Small tables with named rows and columns. After each table, cells are looked up by row and column.

Gov:
,Zer,Lev,Kuz,Dola,Daz,Dop,Pagakuz,Sozupa,Nimo,Sonareb
Desodo,-0.335,-0.241,-0.360,0.553,-0.050,0.251,-0.340,-0.104,0.916,0.134
Rus,-0.335,-0.241,-0.368,0.553,-0.050,0.251,-0.340,-0.104,0.916,0.134
Tase,-0.335,-0.285,0.245,0.553,-0.348,0.251,-0.406,-0.021,0.274,-0.045
Zelam,-0.335,-0.241,-0.360,0.553,-0.050,0.251,-0.340,-0.104,0.916,0.134
Muz,-0.335,-0.241,-0.497,0.553,-0.050,0.251,-0.340,-0.104,0.916,0.134
Dapar,-0.335,-0.241,-0.360,0.553,-0.050,0.251,-0.340,-0.104,0.916,0.134
Razif,-0.335,-0.241,-0.409,0.553,-0.050,0.251,-0.340,-0.104,0.916,0.134
Tofo,-0.335,-0.241,-0.360,0.553,-0.091,0.251,-0.340,-0.104,0.916,0.134
Lur,-0.149,0.152,-0.776,0.542,-0.024,0.044,-0.012,-0.104,0.916,0.243
Zaf,0.222,0.269,-0.360,-0.386,-0.050,-0.158,0.224,-0.104,-0.489,0.134

Daz of Lur is -0.024
Kuz of Zelam is -0.360
Sozupa of Zaf is -0.104
Dola of Muz is 0.553
Sonareb of Muz is 0.134
Sozupa of Razif is -0.104
Zer of Lur is -0.149
Dop of Razif is 0.251
Daz of Dapar is -0.050
Sozupa of Zelam is -0.104
Dop of Dapar is 0.251
Row with the largest Pagakuz: Zaf

Table Dor
cols = Tig, Zusun, Lib, Kor, Par, Dibis, Riz, Kilekap, Lekorum, Zoratuz
Zifitil: [103, 163, 88, 201, 104, 133, 134, 116, 117, 79]
Zev: [114, 118, 46, 176, 142, 75, 105, 119, 107, 98]
Kozake: [113, 94, 61, 97, 135, 127, 92, 127, 145, 97]
Guzese: [107, 104, 207, 194, 107, 148, 126, 137, 93, 114]
Laso: [99, 135, 248, 83, 119, 141, 124, 117, 116, 134]
Pazo: [87, 130, 155, 3, 93, 54, 126, 119, 58, 138]
Saz: [99, 128, 37, 250, 103, 128, 131, 112, 91, 125]
Zovige: [106, 94, 60, 170, 109, 78, 177, 125, 149, 89]

What is the Zoratuz of Guzese in Dor?
114
What is the Kilekap of Zifitil in Dor?
116
What is the Par of Zifitil in Dor?
104
What is the Lekorum of Zev in Dor?
107
What is the Kor of Zev in Dor?
176
What is the Tig of Kozake in Dor?
113
What is the Kilekap of Zovige in Dor?
125
What is the Zusun of Kozake in Dor?
94
What is the Zusun of Guzese in Dor?
104
What is the Zoratuz of Saz in Dor?
125
What is the Tig of Zifitil in Dor?
103
What is the Par of Guzese in Dor?
107
What is the Kilekap of Laso in Dor?
117
What is the Riz of Saz in Dor?
131

Vuz:
         Vas  Miv  Rupilin
Gak       61   24       39
Ganidu    68   62       57
Fifize    46   47       72
Napegop   62   82       55
Zani      55   39       45
Zigos     48   43       72
Kem       59   69       71
Sifi      51   55       60

Miv of Fifize = 47
Vas of Zani = 55
Vas of Kem = 59
Miv of Napegop = 82
Vas of Sifi = 51
Miv of Gak = 24
Rupilin of Fifize = 72
Miv of Kem = 69
Vas of Zigos = 48
Rupilin of Zani = 45
Rupilin of Gak = 39
Miv of Sifi = 55
Rupilin of Sifi = 60
Rupilin of Napegop = 55
Vas of Gak = 61
Row with the largest Miv: Napegop

Table Fusesok
,Zego,Tiva,Fused,Badogi,Govopa,Tibitaf,Tareze,Kimum,Mome,Lovulir
Zeg,1.583,0.142,2.895,1.812,1.710,2.371,2.658,1.902,2.219,0.804
Zivodo,4.839,-8.204,-4.996,7.650,-5.171,3.573,-7.633,0.121,6.164,-1.198
Leba,-4.221,5.367,3.946,4.558,3.729,1.045,8.459,3.376,-0.159,-1.564

What is the Govopa of Leba in Fusesok? 3.729
What is the Tiva of Leba in Fusesok? 5.367
What is the Govopa of Zivodo in Fusesok? -5.171
What is the Fused of Leba in Fusesok? 3.946
What is the Lovulir of Leba in Fusesok? -1.564
What is the Tareze of Zivodo in Fusesok? -7.633
What is the Mome of Leba in Fusesok? -0.159
What is the Kimum of Zeg in Fusesok? 1.902
What is the Zego of Zivodo in Fusesok? 4.839
What is the Badogi of Leba in Fusesok? 4.558
What is the Mome of Zeg in Fusesok? 2.219
What is the Badogi of Zivodo in Fusesok? 7.650
What is the Lovulir of Zeg in Fusesok? 0.804
What is the Badogi of Zeg in Fusesok? 1.812
What is the Zego of Zeg in Fusesok? 1.583
What is the Tareze of Zeg in Fusesok? 2.658
What is the Tibitaf of Zeg in Fusesok? 2.371
What is the Tibitaf of Zivodo in Fusesok? 3.573
What is the Kimum of Leba in Fusesok? 3.376
What is the Tareze of Leba in Fusesok? 8.459
Which row has the largest Zego? Zivodo

Ver =
	Ganepa	Leg
Tov	83	81
Gim	40	15
Dezi	84	81
Sem	43	35
Vaka	35	31
Tev	53	41

What is the Ganepa of Tov in Ver?
83
What is the Ganepa of Vaka in Ver?
35
What is the Ganepa of Gim in Ver?
40
What is the Leg of Tev in Ver?
41
What is the Ganepa of Tev in Ver?
53
What is the Ganepa of Dezi in Ver?
84
What is the Leg of Gim in Ver?
15
What is the Ganepa of Sem in Ver?
43
What is the Leg of Vaka in Ver?
31

Zeteb.csv
,Selivog,Dotivif,Leru
Pegi,0.48,0.33,0.50
Bozenu,0.43,0.78,0.47
Gafedas,0.58,0.44,0.68
Dinuran,0.42,0.59,0.41
Gerovas,0.37,0.44,0.24
Vuzimi,0.40,0.75,0.41
Vuzifip,0.62,0.31,0.72
Somitat,0.53,0.32,0.58
Biz,0.43,0.53,0.40
Sovole,0.61,0.32,0.70
Rir,0.44,0.79,0.47

Rir, Dotivif: 0.79
Biz, Selivog: 0.43
Pegi, Selivog: 0.48
Gafedas, Dotivif: 0.44
Rir, Selivog: 0.44
Gerovas, Leru: 0.24
Somitat, Leru: 0.58
Bozenu, Selivog: 0.43
Vuzimi, Leru: 0.41
Pegi, Leru: 0.50
Gafedas, Leru: 0.68
Gerovas, Dotivif: 0.44
Vuzifip, Leru: 0.72
Sovole, Leru: 0.70
Somitat, Dotivif: 0.32
Dinuran, Leru: 0.41
Gafedas, Selivog: 0.58
Pegi, Dotivif: 0.33
Biz, Dotivif: 0.53
Biz, Leru: 0.40
Which row has the largest Leru? Vuzifip

